Below are the code and all the weights of a small trained network. Each question names an input and a class and asks about switching units off, where a switched-off unit gives its printed mean instead of its output.

import numpy as np


def w(rows, s, z=0):
    codes = np.array(rows[::2]) - 128.0
    scale = np.full(codes.shape[1], s)
    scale[-1] = z or s
    return codes * scale


def norm(h):
    return h / np.sqrt((h * h).mean(-1, keepdims=True) + 1e-5)


def f(y):
    return y / 2 * (1 + np.tanh(0.7978845608 * (y + 0.044715 * y**3)))


def log_softmax(a):
    a = a - a.max(-1, keepdims=True)
    return a - np.log(np.exp(a).sum(-1, keepdims=True))


def net(x, mask):
    res = np.array(x, float).reshape(1, 6) / 4 @ E
    u = 0
    for l in range(2):
        y = f(norm(res) @ A[l][:, :-1].T + A[l][:, -1])
        res = res + np.where(mask[u : u + 5], y, B[l][:, -1]) @ B[l][:, :-1]
        u += 5
    return log_softmax(norm(res)[-1] @ U[:, :-1].T + U[:, -1])


A, B = {}, {}
E = w([
[170,192,144,182,52,160,222,165],'x0',
[157,100,94,116,114,95,51,125],'x1',
[121,172,57,99,54,166,72,67],'x2',
[106,196,189,139,185,128,207,154],'x3',
[99,162,151,118,220,45,240,86],'x4',
[249,2,179,202,160,199,123,166],'x5',
],0.006)
A[0] = w([
[106,71,234,114,222,65,150,148,4],'L0N1',
[64,217,187,115,140,86,176,91,63],'L0N2',
[167,82,130,242,104,188,156,187,56],'L0N3',
[253,108,218,199,82,195,228,120,81],'L0N4',
[167,103,147,243,113,229,211,205,96],'L0N5',
],0.0064,0.0028)
B[0] = w([
[154,94,195,97,114,111,96,90,194],'L0N1',
[117,163,33,118,162,123,130,53,224],'L0N2',
[86,160,84,176,96,167,168,65,201],'L0N3',
[54,162,123,201,206,187,79,207,254],'L0N4',
[166,107,104,254,170,118,152,149,243],'L0N5',
],0.0097,0.005)
A[1] = w([
[211,28,179,73,112,118,229,184,111],'L1N1',
[174,119,39,121,1,164,37,118,83],'L1N2',
[120,34,175,109,205,50,139,131,116],'L1N3',
[75,222,76,92,143,93,189,64,74],'L1N4',
[119,224,79,101,152,54,168,129,6],'L1N5',
],0.008,0.0027)
B[1] = w([
[129,140,82,74,211,92,133,85,130],'L1N1',
[152,21,100,50,90,214,115,193,236],'L1N2',
[144,182,155,126,68,142,145,25,176],'L1N3',
[122,254,174,102,187,26,210,249,253],'L1N4',
[74,191,165,109,152,34,148,223,202],'L1N5',
],0.0098,0.0071)
U = w([
[138,56,69,28,34,182,84,182,89],'0',
[102,216,113,61,146,45,155,200,195],'1',
[132,136,94,238,167,185,115,154,185],'2',
[154,124,176,82,139,95,106,4,8],'3',
],0.016,0.0017)

Each question gives the input, the list of numbers given to net, and the class t.
The units are the neurons (one row each of A and B). Each row of codes is followed by its name. A weight is (code - 128) times the scale printed after its matrix; where a second scale follows, it is the last column's (A, B and U).
mask holds one flag per neuron, layer by layer. A switched-off neuron (its flag False) gives its mean, the last column of its row in B, instead of its output. The means were averaged over made-up inputs and are rounded, as every weight is.
A unit's drop is (log p(t) with every unit on - log p(t) with that unit switched off) / (log p(t) with every unit on - log p(t) with every unit switched off).
The circuit of an input: a set's keep is (log p(t) with only the set's units on - log p(t) with every unit switched off) / (log p(t) with every unit on - log p(t) with every unit switched off). Starting from all 10 units, units are removed one at a time, each time the one whose removal leaves the highest keep (on an exact tie, the one counted first), for as long as the keep stays at least 0.8.
circuit, biggest first: the units of the circuit, biggest drop first
unit that matters most: the unit with the biggest drop
top k neurons: the k neurons with the biggest drops, biggest first
drop of u: that unit's drop, to one decimal
input [-8,1,8,-5,8,6], class 3: unit that matters most => L1N3
input [6,-5,-4,0,1,-2], class 2: circuit, biggest first => L0N5; L1N4
input [0,7,-8,-2,6,-3], class 3: circuit, biggest first => L0N1; L1N3
input [2,0,4,-6,-1,-6], class 0: top 2 neurons => L1N2; L0N2
input [-3,-8,-6,-6,5,4], class 3: circuit, biggest first => L0N1; L1N3
input [8,8,2,-1,7,1], class 2: circuit, biggest first => L0N4; L1N4
input [8,-4,-5,-4,8,0], class 2: top 3 neurons => L0N4; L0N5; L1N4
input [-1,-8,6,7,4,4], class 2: top 2 neurons => L0N4; L0N5
input [-3,0,5,-3,-4,-8], class 0: top 2 neurons => L1N2; L0N2
input [-1,6,-3,1,0,3], class 3: top 2 neurons => L0N1; L1N3
input [-8,7,5,7,1,5], class 3: drop of L0N3 => 0.0
input [-1,-3,7,-2,-6,-8], class 0: drop of L1N2 => 0.9
